Moves between objects:
fon: bo>muz, ro>fif, zu>gis, te>vep, ko>lib
nim: bo>ver, ro>gir, zu>led, te>bez, ko>nev
fid: bo>bez, ro>rok, zu>rem, te>pid, ko>fet
nev: bo>ved, ro>vir, zu>gur, te>rek, ko>zop
vil: bo>vev, ro>kez, zu>dek, te>sol, ko>ral
foz: bo>naf, ro>nes, zu>nid, te>riz, ko>fid
tem: bo>pid, ro>rad, zu>nes, te>zup, ko>zib
dom: bo>mem, ro>vuv, zu>fis, te>zan, ko>fol
lav: bo>kul, ro>vur, zu>zis, te>fol, ko>tok
zib: bo>nol, ro>led, zu>rok, te>zak, ko>lil
sab: bo>sif, ro>das, zu>lib, te>gis, ko>mem
saz: bo>zis, ro>meb, zu>tor, te>lop, ko>mor
mem: bo>fot, ro>ker, zu>dom, te>pof, ko>tib
seg: bo>kez, ro>ral, zu>fep, te>mef, ko>zok
bol: bo>lop, ro>lav, zu>zag, te>vaz, ko>dos
non: bo>zak, ro>rem, zu>rad, te>naf, ko>nim
nes: bo>tem, ro>bez, zu>zak, te>mor, ko>rok
zak: bo>nes, ro>fid, zu>non, te>dab, ko>ver
leb: bo>kam, ro>lam, zu>kez, te>zop, ko>taz
rok: bo>zib, ro>rek, zu>ver, te>non, ko>ser
tok: bo>sez, ro>naf, zu>zup, te>saz, ko>nes
nid: bo>foz, ro>zak, zu>pid, te>sez, ko>rem
sol: bo>vid, ro>zin, zu>rav, te>ved, ko>kam
kel: bo>taz, ro>muz, zu>zok, te>fep, ko>fif
kul: bo>fer, ro>tor, zu>lav, te>tib, ko>sez
vev: bo>mef, ro>leb, zu>vil, te>vid, ko>giv
zug: bo>noz, ro>dom, zu>fas, te>sif, ko>vaz
kup: bo>vaz, ro>sor, zu>vam, te>mem, ko>kul
fot: bo>fas, ro>vis, zu>mem, te>lib, ko>vam
lep: bo>rav, ro>vev, zu>zop, te>gur, ko>kez
rol: bo>ral, ro>zok, zu>vep, te>leb, ko>gis
noz: bo>das, ro>mem, zu>zug, te>ges, ko>vuv
nek: bo>fif, ro>lib, zu>ges, te>nog, ko>zug
vid: bo>vir, ro>zop, zu>sol, te>ser, ko>dek
sez: bo>riz, ro>dab, zu>tok, te>zis, ko>tem
ziz: bo>zok, ro>gis, zu>nog, te>giv, ko>ges
rem: bo>fid, ro>ver, zu>nol, te>tem, ko>gir
fet: bo>rek, ro>ser, zu>gir, te>nol, ko>zus
rav: bo>sol, ro>mef, zu>lep, te>nev, ko>leb
gur: bo>nev, ro>vid, zu>tum, te>fet, ko>zin
vep: bo>rol, ro>ziz, zu>taz, te>kez, ko>lel
tum: bo>gur, ro>sol, zu>zus, te>gir, ko>mef
nol: bo>rem, ro>nim, zu>zib, te>nes, ko>gul
led: bo>nim, ro>gul, zu>rek, te>fid, ko>gur
kam: bo>dek, ro>fep, zu>leb, te>lep, ko>vep
vam: bo>kup, ro>lop, zu>tib, te>dom, ko>lav
giv: bo>lam, ro>taz, zu>ral, te>dek, ko>muz
pid: bo>nid, ro>non, zu>tem, te>tok, ko>nol
zop: bo>lep, ro>vil, zu>zin, te>tum, ko>seg
lel: bo>gis, ro>ges, zu>div, te>kel, ko>zan
vir: bo>zus, ro>lep, zu>vid, te>lil, ko>vil
ver: bo>rok, ro>fet, zu>nim, te>rad, ko>ved
sif: bo>ges, ro>zan, zu>sab, te>fon, ko>fot
lil: bo>gul, ro>gur, zu>ser, te>ver, ko>sol
fep: bo>seg, ro>rol, zu>lam, te>vev, ko>ziz
vur: bo>tor, ro>sez, zu>dos, te>zag, ko>naf
dos: bo>vur, ro>tok, zu>meb, te>fer, ko>foz
zin: bo>zop, ro>dek, zu>mef, te>zus, ko>fep
fas: bo>zug, ro>fis, zu>fot, te>sab, ko>kup
gul: bo>gir, ro>nev, zu>lil, te>rok, ko>vid
kez: bo>leb, ro>giv, zu>seg, te>zin, ko>kel
vis: bo>fis, ro>kup, zu>ker, te>noz, ko>lop
zan: bo>pof, ro>fas, zu>das, te>fif, ko>vis
taz: bo>vep, ro>nog, zu>kel, te>seg, ko>div
ges: bo>nek, ro>pof, zu>sif, te>muz, ko>fas
ser: bo>lil, ro>tum, zu>ved, te>nim, ko>rav
das: bo>zan, ro>fot, zu>noz, te>nek, ko>ker
rek: bo>led, ro>lil, zu>fet, te>rem, ko>tum
naf: bo>dab, ro>tem, zu>foz, te>meb, ko>bez
zis: bo>lav, ro>dos, zu>saz, te>sor, ko>zup
ral: bo>giv, ro>kel, zu>rol, te>kam, ko>fon
dab: bo>mor, ro>pid, zu>naf, te>dos, ko>rad
fis: bo>dom, ro>vaz, zu>vis, te>das, ko>sor
bez: bo>rad, ro>zib, zu>fid, te>nid, ko>rek
pof: bo>lib, ro>zug, zu>zan, te>div, ko>fis
vaz: bo>vuv, ro>fol, zu>kup, te>fot, ko>fer
zag: bo>bol, ro>zis, zu>fer, te>kup, ko>meb
vuv: bo>ker, ro>tib, zu>vaz, te>fas, ko>zag
meb: bo>dos, ro>zup, zu>riz, te>kul, ko>nid
zus: bo>tum, ro>rav, zu>vir, te>gul, ko>vev
div: bo>lel, ro>sif, zu>fif, te>zok, ko>das
lib: bo>sab, ro>noz, zu>pof, te>lel, ko>dom
zup: bo>tok, ro>foz, zu>mor, te>tor, ko>zak
rad: bo>non, ro>nol, zu>bez, te>foz, ko>led
sor: bo>fol, ro>fer, zu>lop, te>ker, ko>tor
ker: bo>vis, ro>vam, zu>vuv, te>zug, ko>bol
gis: bo>fon, ro>nek, zu>lel, te>taz, ko>pof
tib: bo>vam, ro>bol, zu>fol, te>fis, ko>zis
fer: bo>zag, ro>saz, zu>kul, te>vam, ko>riz
lam: bo>fep, ro>vep, zu>giv, te>vil, ko>nog
gir: bo>fet, ro>ved, zu>gul, te>zib, ko>vir
tor: bo>saz, ro>riz, zu>vur, te>bol, ko>dab
mor: bo>zup, ro>nid, zu>dab, te>vur, ko>non
ved: bo>ser, ro>zus, zu>nev, te>led, ko>lep
zok: bo>kel, ro>fon, zu>ziz, te>lam, ko>nek
fif: bo>div, ro>sab, zu>nek, te>ziz, ko>noz
muz: bo>nog, ro>div, zu>fon, te>rol, ko>sab
nog: bo>ziz, ro>lel, zu>muz, te>ral, ko>sif
riz: bo>meb, ro>mor, zu>sez, te>lav, ko>pid
dek: bo>vil, ro>seg, zu>kam, te>rav, ko>rol
fol: bo>tib, ro>zag, zu>sor, te>vis, ko>saz
mef: bo>zin, ro>kam, zu>vev, te>vir, ko>lam
lop: bo>sor, ro>kul, zu>bol, te>vuv, ko>vur

The rows follow the links: the fewer symbols apart two objects are, the more alike their rows tend to be.

Each row is also shifted at random along 3 hidden directions that mean nothing.

Each row, then its object:
-30	24	28	-88	-32	-47	-15	-5	10	12	76	-7	82	20	43	137	56	-79	97	-41	-24	109	-14	-99	-15	10	43	-32	-145	-53	-70	-5	59	-115	173	-57	-176	-21	84	83	54	-112	7	28	-100	59	-38	-69	-50	-6	38	124	110	43	-10	-17	5	-70	-41	-46	-89	-74	7	61	111	-7; object gis
-23	-63	-60	40	19	40	27	-48	44	-42	18	2	10	-23	-68	12	-22	33	-36	89	-25	-10	-42	9	-56	-66	91	41	70	-31	49	-16	4	-12	-47	-16	-10	-44	90	-25	71	139	-52	11	76	-30	117	17	13	127	-8	57	-1	108	-80	-16	26	49	-38	-5	-49	-3	55	-107	-35	-121; object tor
-95	75	-31	56	-48	-79	6	-11	-9	-29	28	-45	24	-14	2	-13	-45	-6	-6	44	31	-35	66	79	-46	76	-32	53	23	-81	90	70	61	28	-7	15	40	79	80	20	-55	-7	-48	-32	13	-69	101	13	-62	-91	35	56	-33	13	-61	-90	-18	-46	-52	-33	67	-20	-11	-101	17	85; object ker
-207	-68	-27	62	96	37	12	-43	12	-78	1	62	12	-30	-116	-40	-79	-8	-10	101	12	-36	-48	17	-69	-18	53	48	63	-23	-7	-26	-20	-26	-67	20	113	-5	68	-23	4	104	-25	-65	93	-18	108	29	2	49	-30	3	-19	-52	-80	-12	27	28	-46	14	51	21	-10	-140	7	-36; object vur
-116	-65	12	-16	125	27	-22	24	18	-37	-45	97	-99	62	-75	-80	-5	-30	46	9	29	-72	-32	34	-25	87	97	13	28	-3	-39	-133	-14	-27	-84	1	194	-48	-17	-59	-6	24	57	-6	120	-32	-10	14	24	-12	-105	-71	-41	-90	-43	57	124	45	68	54	59	21	-63	-89	-87	39; object nes
-100	-57	-40	50	79	64	10	-76	24	-93	-1	83	-29	20	-141	-62	-73	-22	-19	71	-16	-76	-53	10	-35	-8	32	71	86	20	-25	-40	-63	-23	-102	14	128	-32	19	-37	-7	86	7	-49	70	4	60	60	23	80	-61	-39	-32	-32	-63	-11	25	72	2	56	44	-12	17	-105	22	-60; object sez
299	25	59	-24	12	22	52	106	-69	75	-31	-6	-32	-151	91	7	31	94	-16	-29	-31	96	35	7	-6	-99	-41	-108	34	41	11	-13	-63	107	-34	16	37	47	-47	39	43	25	-89	57	-42	-6	-44	-35	46	50	84	23	64	46	59	60	-18	63	-60	-93	-52	-15	-6	113	-58	-66; object dek
371	-64	0	-8	3	79	28	1	51	-1	-49	35	-105	73	-72	-31	50	21	-37	20	-45	-38	-54	12	-31	3	78	-5	46	-5	25	-106	35	21	-67	-42	35	-51	-17	-7	87	70	26	65	74	-26	-15	0	47	128	-99	41	4	96	-59	36	116	67	26	31	-55	-2	10	-43	-130	-54; object pid
-212	-49	68	25	82	-2	-39	22	-9	9	-88	8	-19	42	8	-100	-26	-32	13	-29	121	-56	-7	-1	47	74	-37	-21	-37	26	-43	-15	16	27	6	40	103	-5	-130	-85	-82	11	122	-61	75	23	-91	-4	2	-111	-106	-136	-58	-260	53	40	27	-82	56	62	113	156	-103	-5	-76	145; object rek
102	-67	7	-37	39	7	-47	-21	14	-34	-55	33	-36	59	-19	-38	-28	-55	38	48	60	-59	-40	37	28	20	72	36	16	-8	-55	-43	-2	13	-28	18	131	-78	-82	-34	-11	31	64	-26	64	-27	-37	17	-8	-66	-131	-52	-54	-80	-11	3	82	17	83	69	86	13	-64	-19	-106	67; object fid
81	20	31	-66	34	18	53	74	-37	98	-13	7	86	-152	102	-1	37	39	2	-83	-34	113	14	-67	-2	-45	-35	-56	-24	42	6	27	-38	-53	30	-6	-122	-22	-5	-16	-2	-17	-51	6	-34	45	-19	-56	61	6	106	-55	25	-13	75	110	-50	-1	-7	-56	-93	11	21	103	-13	-27; object vev
-239	-71	-6	-72	132	-9	-57	5	20	-48	-24	91	13	34	-27	-51	-23	-98	88	30	76	-46	-50	8	7	86	116	62	-20	-16	-71	-72	-4	-109	-7	-4	107	-124	-16	-78	-42	-7	79	-60	113	-14	-7	5	-5	-109	-96	-112	-67	-146	-19	47	101	2	122	71	71	21	-69	-69	-58	92; object rad
-197	-31	-13	74	32	-6	43	-10	16	-37	31	-13	-7	-27	-96	-61	-12	16	-50	58	15	-20	-12	12	-45	11	-1	22	62	-38	93	13	39	-9	-53	-8	-17	53	85	-46	-1	94	-22	-14	70	1	125	30	26	82	15	-4	7	13	-80	-40	-20	-20	-46	7	-8	71	17	-123	-12	-43; object fer
-43	45	14	-22	-44	-48	-27	-5	1	-10	55	10	6	46	27	118	15	-42	83	-18	-9	44	14	-41	-20	17	12	-28	-94	-28	-81	-21	15	-16	112	-11	-24	33	42	105	30	-96	-2	23	-88	11	-50	-32	-81	-28	9	138	79	22	-13	-40	10	-38	-61	-55	-17	-92	-12	39	105	14; object div
86	3	-7	-155	-12	-38	-11	20	-26	25	93	20	116	-100	70	118	57	-67	77	-18	-51	154	-28	-90	48	-116	37	-3	-44	1	-51	58	-35	-149	96	-41	-225	-83	41	23	32	-83	-55	26	-131	101	9	-48	26	0	120	-28	93	116	59	12	-64	24	56	-18	-123	-94	60	154	95	-105; object giv
-157	16	73	-56	54	-44	-4	54	-37	-20	83	48	-24	-25	-32	26	24	-78	78	-40	-3	69	-9	-56	37	-15	-47	-37	-29	30	-82	-18	-43	-58	38	-12	-22	44	-2	33	-25	-126	-4	4	-114	104	-44	-6	15	-27	65	-46	111	-50	42	-20	-56	-2	-1	-11	5	-31	-21	105	120	-34; object taz
-118	14	-91	-13	-79	-39	7	-62	61	-17	83	-69	142	-19	-30	15	23	-40	-45	47	-28	18	-20	-31	-1	-5	20	113	11	-69	131	129	80	-136	39	-42	-272	-49	131	-54	-5	24	-33	-21	-3	30	165	13	21	38	83	-25	-14	152	-56	-66	-87	-48	50	44	-86	7	105	-71	50	-42; object fol
96	-66	42	2	-2	20	-36	-1	8	30	-90	-36	-29	59	19	-58	5	-13	-23	-7	76	-34	-28	-4	55	18	-28	-14	-30	27	-15	-6	33	49	15	24	13	-32	-129	-59	-25	32	103	-2	45	19	-87	-1	16	-47	-105	-70	-36	-125	37	24	30	-65	58	62	53	123	-59	38	-112	85; object led
-12	-69	-77	-115	-64	10	-69	-35	55	46	-16	-33	34	86	75	48	82	-29	-16	-20	5	-38	-47	-32	97	-22	103	46	-29	40	16	9	33	-108	37	-50	-207	-195	-55	-111	43	-13	87	59	38	11	-33	-8	63	0	-51	-104	-86	108	58	52	30	1	196	113	-87	44	57	57	-80	-26; object ver
325	12	202	51	26	-34	37	66	-52	-22	-3	8	-66	-6	-83	-34	-26	-69	63	-8	48	118	-3	-49	-26	-3	-170	-110	-46	-15	-90	-5	26	114	78	36	113	203	-67	130	-34	-62	26	-15	-151	130	-85	-12	-51	-20	-44	99	197	-220	-35	-112	-21	-86	-175	-66	112	15	-125	105	73	64; object zok
67	16	103	-35	107	-21	27	98	-84	25	-19	53	66	-179	49	-28	-40	-13	68	-15	41	122	23	-26	-33	-36	-60	-75	-26	-1	-62	10	-66	6	34	43	86	72	-23	40	-61	-22	-63	-52	-61	64	-23	-43	-6	-80	72	-32	75	-174	41	36	-34	-3	-86	-91	43	-5	-89	85	17	48; object leb
-138	87	12	86	-15	-81	16	23	-25	-33	8	-33	-6	1	-16	-58	-48	-6	3	11	48	-52	77	81	-65	126	-52	25	4	-92	69	37	60	56	2	32	121	135	68	32	-81	-27	-29	-51	23	-73	60	4	-84	-117	21	55	-19	-76	-70	-76	0	-80	-85	-55	103	-6	-63	-114	24	133; object fis
165	88	19	39	-103	-40	15	-45	35	6	20	-35	88	81	-15	8	-1	-62	14	-62	-15	22	20	-52	-43	134	-112	38	-106	-72	21	83	120	-40	126	-23	-131	87	66	92	-70	-113	30	-40	-98	43	-24	-25	-84	-58	7	116	45	-51	-58	-76	-41	-143	-84	-31	11	-31	3	-15	115	123; object das
79	39	10	-18	-80	-33	-29	11	-2	-1	55	-26	-70	62	44	142	55	8	49	-29	-46	42	33	-13	3	-26	35	-62	-61	-15	-46	-48	1	39	76	-28	-17	33	26	107	96	-78	-20	90	-91	-25	-56	-35	-53	37	10	170	94	126	-8	-27	12	16	-52	-61	-48	-96	8	60	72	-57; object lel
-90	30	41	-71	85	-29	5	85	-76	7	31	50	-6	-144	58	23	-12	-5	66	-3	-2	82	37	3	26	-70	-1	-54	23	35	-66	-16	-101	1	-28	20	82	26	-23	17	-15	-41	-68	-5	-56	27	-11	-15	25	-56	101	-57	56	-37	70	38	-38	71	0	-57	9	-51	-25	102	37	-47; object seg
124	12	-16	-46	-16	55	18	-1	-18	97	-42	-17	139	-110	113	13	4	46	-46	-71	-41	68	-7	-64	37	-73	-53	-12	-43	62	3	86	-42	-50	41	-5	-176	-67	-52	-26	-27	-3	-13	-35	-47	44	-54	-35	46	-1	75	-73	-39	0	109	92	-67	-8	32	-8	-85	19	55	115	1	-11; object rav
34	-64	-12	-72	13	5	-68	-45	33	-2	-49	6	53	61	6	-22	-1	-88	33	16	61	-26	-60	-24	55	20	49	58	-36	10	-48	20	37	-76	41	0	-60	-126	-72	-73	-24	-7	98	-31	35	42	-39	-13	5	-76	-98	-99	-61	-75	27	10	39	-42	131	101	35	55	-26	15	-65	75; object zib
275	26	44	45	-10	68	47	43	-59	75	-93	-21	-18	-95	73	-46	-17	104	-82	-58	-19	28	34	11	18	-73	-125	-76	41	86	2	29	-82	135	-53	44	49	54	-125	12	-19	38	-30	-7	-43	8	-93	7	43	31	36	-35	-18	-46	92	65	-60	37	-46	-30	8	57	1	108	-51	-6; object lep
370	-74	85	-4	67	16	-13	-16	11	-33	-99	44	9	30	-67	-88	-59	-74	62	59	88	9	-67	-11	-55	48	25	12	-21	-58	-67	-43	56	37	20	24	162	-3	-57	17	-32	57	61	-78	61	22	-41	-25	-49	-51	-162	27	22	-212	-76	-10	117	-56	-41	14	123	45	-128	-58	-122	136; object non
37	36	48	5	-57	-37	-2	54	-22	5	51	-15	-145	71	26	103	62	18	35	-20	-47	27	42	13	13	-35	6	-98	-22	13	-46	-94	-16	92	22	-24	51	76	-12	91	97	-74	-19	117	-78	-19	-69	-12	-24	58	15	127	106	117	-1	-38	21	41	-57	-60	-33	-71	0	87	51	-82; object fon
-115	70	-110	-17	-97	-77	-14	-42	25	-10	81	-74	73	-4	33	49	7	-3	-25	38	-23	-27	51	64	-9	28	49	79	22	-77	118	90	57	-49	14	-24	-130	-17	118	-7	2	-2	-61	8	5	-72	138	8	-38	-30	83	34	-47	179	-35	-56	-40	-22	31	-11	-46	-60	70	-78	21	-10; object vuv

Start, symbols taken left to right, then the object you end at.
Answers are names.
184	22	58	-2	-78	-7	25	70	-30	17	58	-29	-186	52	1	94	92	39	-1	-31	-68	44	40	8	44	-81	-19	-118	10	40	-18	-85	-26	115	-9	-35	11	81	-37	89	111	-55	-29	154	-116	11	-66	-1	16	111	27	107	124	174	22	-34	-3	74	-37	-49	-60	-52	18	126	31	-132
bo ko te: nog
26	-72	57	57	130	70	34	-13	28	-66	-58	111	-51	57	-176	-143	-54	-52	8	10	26	-57	-70	-20	-64	86	-17	37	28	11	-44	-80	-4	-26	-77	16	167	26	-14	-26	-57	50	62	-65	80	48	-8	35	24	37	-111	-55	7	-184	-78	6	71	-2	-24	53	91	43	-64	-102	-12	59
ko bo: rad
-85	47	35	100	26	-73	14	-40	-10	-70	9	-27	102	-49	-92	-109	-133	-85	20	87	102	1	19	36	-62	92	-126	77	8	-108	44	129	78	21	30	63	88	148	61	30	-160	24	-11	-147	-10	28	110	22	-85	-142	-5	3	-8	-227	-89	-141	-62	-127	-107	-24	174	40	-87	-119	53	177
te ko: tib
-65	25	-6	-147	33	-32	-14	45	-38	23	73	37	84	-133	84	87	32	-31	74	-26	-37	124	-1	-41	37	-92	46	-18	-17	24	-49	25	-77	-110	43	-18	-117	-79	28	8	18	-68	-78	20	-84	58	18	-43	32	-29	127	-61	60	81	70	47	-59	50	54	-35	-81	-91	44	124	73	-94
bo zu: fep
-254	-57	-74	38	81	41	1	-58	26	-80	22	64	-11	-15	-95	-15	-57	16	-16	84	-31	-64	-44	27	-41	-34	92	54	81	11	-1	-52	-58	-39	-98	-10	84	-53	72	-46	28	106	-31	-27	98	-45	102	41	27	88	-25	-22	-42	45	-51	2	24	78	1	29	1	-23	35	-129	2	-102
ro ko: nes
37	-60	-5	-48	66	37	-24	7	31	-26	-38	53	-86	57	-36	-29	5	-18	28	30	5	-66	-41	43	-8	36	127	12	33	-1	-28	-110	3	-13	-61	-12	117	-85	-20	-51	32	42	33	25	101	-53	-7	5	26	8	-101	-34	-38	-4	-33	48	130	61	77	45	15	-1	-33	-62	-110	18
bo ro zu: fid
11	-38	-8	18	-18	-5	47	-46	56	-6	29	-33	148	-41	-78	-38	-3	-50	-31	61	9	62	-56	-80	-63	6	-22	65	-16	-91	107	107	123	-115	68	-37	-246	5	133	-29	-17	76	-14	-53	22	69	142	-19	10	69	31	33	42	3	-98	-48	-55	-109	-57	0	-67	72	33	-87	26	-13
ro te: sor
52	92	23	85	-59	-62	31	19	-2	3	5	-49	-13	35	-5	-34	-10	13	-12	-17	24	-19	74	52	-70	131	-72	0	-30	-87	79	35	104	66	29	20	50	143	68	62	-54	-35	-29	-3	-4	-52	33	-7	-83	-73	18	112	7	-30	-76	-70	4	-83	-98	-51	56	-4	-42	-84	13	124
zu bo te: pof
5	51	19	-3	-54	-43	-31	-16	0	-20	50	-10	-13	67	15	109	-4	-30	71	-14	-18	36	20	-15	-9	25	-9	-20	-75	-31	-78	-15	4	17	106	-7	23	52	33	113	23	-97	-1	9	-87	0	-55	-17	-89	-44	-2	140	62	12	-5	-63	7	-36	-67	-57	21	-100	-17	33	107	22
ro te: gis
-394	-64	-66	-144	40	-19	-77	-40	52	38	1	19	143	56	64	19	58	-110	47	-45	44	-23	-66	-90	94	60	107	78	-108	15	-21	33	52	-243	98	-48	-262	-222	-20	-155	-34	-70	131	-32	64	62	-20	-33	62	-96	-26	-190	-97	-36	68	89	8	-83	229	125	-72	82	31	12	-4	52
te zu bo: bez
172	-57	-28	79	-27	43	44	-26	32	-32	-3	-37	-65	-19	-80	-11	-7	77	-83	96	-29	-4	-17	38	-64	-79	41	-7	96	-25	89	-17	16	97	-67	-12	25	21	68	10	91	169	-63	40	61	-44	107	19	17	170	-15	110	32	126	-91	-40	26	46	-92	-26	-42	25	39	-106	-71	-119
bo bo bo: fer
-47	76	-33	7	-88	-33	-33	-30	0	-27	72	-28	-74	95	35	135	24	13	33	-25	-60	-26	44	30	22	-4	19	-19	-31	8	-51	-44	-23	48	23	-20	36	23	22	98	62	-97	-18	72	-82	-55	-52	15	-60	-2	13	130	20	137	10	-49	1	33	-20	-35	-14	-128	21	37	99	-37
bo te zu: nog
-277	24	59	-55	116	-53	-11	73	-78	-15	65	80	-1	-120	9	5	-36	-53	95	-10	16	53	20	-6	38	-34	-15	-29	9	40	-89	-16	-121	-45	-23	28	123	31	-20	11	-50	-81	-45	-27	-75	60	-12	9	12	-99	94	-116	52	-98	67	16	-60	53	20	-31	61	-54	-51	87	101	-20
te ko ko: fon
